Fill in the rest of each row:
Made from 2 directions:
[[-0.30 -1.34 -0.66  0.92 -0.20 -0.42 -1.59  0.37 -0.14 -0.52  1.12 -0.12
   0.63 -1.18 -1.23 -0.04  0.77 -1.65  1.50 -1.22 -0.14 -1.03 -0.34  0.58
  -0.22  1.56  0.85 -0.63  0.22 -0.45 -0.55  0.66 -0.55 -0.60 -0.39  0.54
  -0.79 -0.71  0.67  0.85  0.24 -0.82 -1.09 -0.39]
 [ 0.67 -0.66 -0.20  0.49  0.47 -0.17  0.39 -0.27  0.06  0.06  0.50  0.03
   0.22 -0.43  0.00 -0.46  0.12 -1.03  0.65 -0.48  0.35 -0.26  0.31  0.24
   0.36  0.54  0.18 -0.80  0.36  0.14  0.10 -0.32 -0.30 -0.03 -0.34 -0.26
   0.31  0.13  0.07  0.37  0.47 -0.24 -0.80  0.12]
 [ 2.60 -1.02 -0.09  0.84  1.80 -0.21  2.85 -1.28  0.35  0.68  0.68  0.21
   0.17 -0.38  1.17 -1.56 -0.30 -2.02  0.83 -0.51  1.33  0.07  1.40  0.30
   1.44  0.40 -0.18 -2.18  1.05  0.91  0.87 -1.74 -0.52  0.46 -0.82 -1.39
   1.82  1.11 -0.39  0.48  1.41 -0.05 -1.73  0.77]]
Cut rows and their ends:
[-3.23  1.62  0.27 -1.28 -2.24  0.36 -3.25  1.54 -0.41 -0.74 -1.13 -0.24
 -0.37  0.76 -1.19  1.99  0.20  2.96 -1.42  0.93 -1.66  0.16 -1.70 -0.52
 -1.78 -0.87] : [ 0.03  2.92 -1.38 -1.05 -0.98  2.06  0.79 -0.44  1.14  1.63 -2.13 -1.25
  0.34 -0.81 -1.84  0.26  2.46 -0.89]
[-2.54  0.81  0.00 -0.68 -1.76  0.14 -2.96  1.28 -0.35 -0.72 -0.51 -0.22
 -0.08  0.21 -1.29  1.50  0.39  1.72 -0.60  0.33 -1.30 -0.20 -1.39 -0.21
 -1.41 -0.17] : [ 0.29  2.02 -0.98 -0.94 -0.91  1.76  0.43 -0.52  0.74  1.41 -1.86 -1.17
  0.47 -0.35 -1.32 -0.06  1.52 -0.80]
[-1.83 -0.58 -0.53  0.32 -1.26 -0.25 -3.13  1.09 -0.33 -0.87  0.59 -0.23
  0.45 -0.82 -1.80  0.90  0.87 -0.27  0.84 -0.79 -0.93 -0.96 -1.14  0.34
 -1.05  1.15] : [ 0.87  0.75 -0.44 -0.94 -1.01  1.63 -0.18 -0.81  0.14  1.31 -1.79 -1.30
  0.83  0.47 -0.63 -0.70  0.07 -0.81]
[ 0.75  0.66  0.41 -0.43  0.51  0.23  1.65 -0.51  0.17  0.48 -0.59  0.12
 -0.37  0.69  1.05 -0.31 -0.57  0.65 -0.80  0.69  0.38  0.69  0.52 -0.32
  0.45 -0.94] : [-0.60 -0.06  0.08  0.49  0.55 -0.80  0.25  0.49  0.08 -0.65  0.90  0.70
 -0.52 -0.45  0.15  0.52  0.34  0.42]
[-2.21  1.46  0.35 -1.12 -1.53  0.35 -1.92  1.00 -0.26 -0.40 -1.06 -0.14
 -0.41  0.81 -0.55  1.41 -0.04  2.47 -1.35  0.95 -1.14  0.35 -1.12 -0.50
 -1.20 -0.98] : [-0.18  2.21 -1.03 -0.64 -0.56  1.30  0.68 -0.17  0.89  1.03 -1.32 -0.71
  0.08 -0.77 -1.35  0.38  1.99 -0.54]
[-3.24  0.58 -0.21 -0.56 -2.24  0.05 -4.16  1.70 -0.48 -1.06 -0.28 -0.31
  0.09 -0.11 -1.98  1.84  0.73  1.61 -0.28  0.02 -1.66 -0.57 -1.83 -0.08
 -1.82  0.27] : [ 0.62  2.30 -1.15 -1.30 -1.31  2.39  0.36 -0.83  0.79  1.91 -2.55 -1.67
  0.79 -0.17 -1.56 -0.33  1.55 -1.11]
